Below are the code and all the weights of a small trained network. Each question names an input and a class and asks about switching units off, where a switched-off unit gives its printed mean instead of its output.

import numpy as np


def w(rows, s, z=0):
    codes = np.array(rows[::2]) - 128.0
    scale = np.full(codes.shape[1], s)
    scale[-1] = z or s
    return codes * scale


def norm(h):
    return h / np.sqrt((h * h).mean(-1, keepdims=True) + 1e-5)


def f(y):
    return y / 2 * (1 + np.tanh(0.7978845608 * (y + 0.044715 * y**3)))


def log_softmax(a):
    a = a - a.max(-1, keepdims=True)
    return a - np.log(np.exp(a).sum(-1, keepdims=True))


def net(x, mask):
    res = np.array(x, float).reshape(1, 7) / 4 @ E
    u = 0
    for l in range(2):
        y = f(norm(res) @ A[l][:, :-1].T + A[l][:, -1])
        res = res + np.where(mask[u : u + 14], y, B[l][:, -1]) @ B[l][:, :-1]
        u += 14
    return log_softmax(norm(res)[-1] @ U[:, :-1].T + U[:, -1])


A, B = {}, {}
E = w([
[254,228,251],'x0',
[126,122,137],'x1',
[21,191,232],'x2',
[128,128,129],'x3',
[132,143,115],'x4',
[26,225,167],'x5',
[128,126,130],'x6',
],0.0044)
A[0] = w([
[103,95,101,89],'0.n1',
[210,145,160,92],'0.n2',
[130,157,33,222],'0.n3',
[10,89,125,126],'0.n4',
[124,99,159,66],'0.n5',
[104,93,127,91],'0.n6',
[45,201,128,5],'0.n7',
[115,128,126,44],'0.n8',
[156,127,76,109],'0.n9',
[144,60,135,172],'0.n10',
[136,209,189,140],'0.n11',
[114,83,144,97],'0.n12',
[73,128,138,64],'0.n13',
[187,233,186,192],'0.n14',
],0.013,0.0026)
B[0] = w([
[46,190,252,150],'0.n1',
[245,118,170,192],'0.n2',
[63,33,125,189],'0.n3',
[233,114,55,227],'0.n4',
[117,74,146,123],'0.n5',
[75,214,155,137],'0.n6',
[180,128,128,186],'0.n7',
[220,228,232,117],'0.n8',
[160,65,182,153],'0.n9',
[90,36,24,168],'0.n10',
[29,64,95,213],'0.n11',
[110,149,90,134],'0.n12',
[225,222,116,148],'0.n13',
[73,15,248,254],'0.n14',
],0.0043,0.0071)
A[1] = w([
[87,134,112,137],'1.n1',
[137,124,136,38],'1.n2',
[143,55,207,158],'1.n3',
[83,98,200,199],'1.n4',
[131,152,104,52],'1.n5',
[130,123,111,147],'1.n6',
[90,251,120,51],'1.n7',
[50,74,113,153],'1.n8',
[24,152,100,247],'1.n9',
[212,142,56,90],'1.n10',
[168,104,74,253],'1.n11',
[80,166,154,221],'1.n12',
[70,250,153,101],'1.n13',
[129,216,83,143],'1.n14',
],0.013,0.0021)
B[1] = w([
[221,144,94,142],'1.n1',
[142,30,103,119],'1.n2',
[131,123,32,255],'1.n3',
[92,124,30,217],'1.n4',
[128,65,193,119],'1.n5',
[100,162,179,138],'1.n6',
[211,114,122,151],'1.n7',
[58,187,234,222],'1.n8',
[215,179,96,199],'1.n9',
[20,183,92,181],'1.n10',
[134,234,254,211],'1.n11',
[166,178,74,151],'1.n12',
[159,130,168,158],'1.n13',
[206,133,164,148],'1.n14',
],0.0055,0.0071)
U = w([
[109,31,150,241],'0',
[78,179,178,1],'1',
[253,119,135,136],'2',
],0.014,0.00048)

Each question gives the input, the list of numbers given to net, and the class t.
The units are the neurons (one row each of A and B). Each row of codes is followed by its name. A weight is (code - 128) times the scale printed after its matrix; where a second scale follows, it is the last column's (A, B and U).
mask holds one flag per neuron, layer by layer. A switched-off neuron (its flag False) gives its mean, the last column of its row in B, instead of its output. The means were averaged over made-up inputs and are rounded, as every weight is.
A unit's drop is (log p(t) with every unit on - log p(t) with that unit switched off) / (log p(t) with every unit on - log p(t) with every unit switched off).
The circuit of an input: a set's keep is (log p(t) with only the set's units on - log p(t) with every unit switched off) / (log p(t) with every unit on - log p(t) with every unit switched off). Starting from the 12 units with the biggest drops (on a tie, the unit counted first), units are removed one at a time, each time the one whose removal leaves the highest keep (on an exact tie, the one counted first), for as long as the keep stays at least 0.8.
units of the circuit, in order: the units of the circuit, biggest drop first
k most important neurons: the k neurons with the biggest drops, biggest first
k most important neurons of layer l: the k neurons of layer l with the biggest drops, biggest first
drop when u is switched off: that unit's drop, to one decimal
input [8,-4,-7,-2,-7,5,8], class 0: units of the circuit, in order => 0.n14, 0.n11
input [-1,7,-8,-7,-6,1,6], class 1: 3 most important neurons => 0.n14, 1.n11, 1.n8
input [0,-6,-7,-2,-5,5,8], class 1: 3 most important neurons => 1.n8, 0.n14, 0.n2
input [-7,-8,1,-8,5,4,-6], class 2: units of the circuit, in order => 0.n14, 1.n9
input [7,7,-1,-3,7,7,2], class 0: 2 most important neurons => 0.n14, 1.n11
input [1,0,-2,-6,5,7,-2], class 0: units of the circuit, in order => 0.n14, 1.n11
input [-2,6,2,-1,-2,-8,7], class 1: 3 most important neurons => 1.n8, 0.n14, 1.n11
input [-8,7,1,3,-5,-1,0], class 1: 2 most important neurons => 0.n14, 1.n8
input [-4,3,1,7,-2,3,-4], class 2: most important neuron of layer 1 => 1.n14
input [-8,-3,3,6,-6,-6,4], class 1: 3 most important neurons of layer 1 => 1.n8, 1.n11, 1.n3
input [-7,-8,-4,7,8,1,-5], class 1: drop when 0.n14 is switched off => 0.5
input [-8,5,-4,1,3,4,-1], class 1: drop when 1.n8 is switched off => 0.2
input [0,-3,7,-4,-8,6,0], class 2: drop when 1.n9 is switched off => 0.2
input [-3,-7,8,-8,3,-8,5], class 1: most important neuron => 0.n4
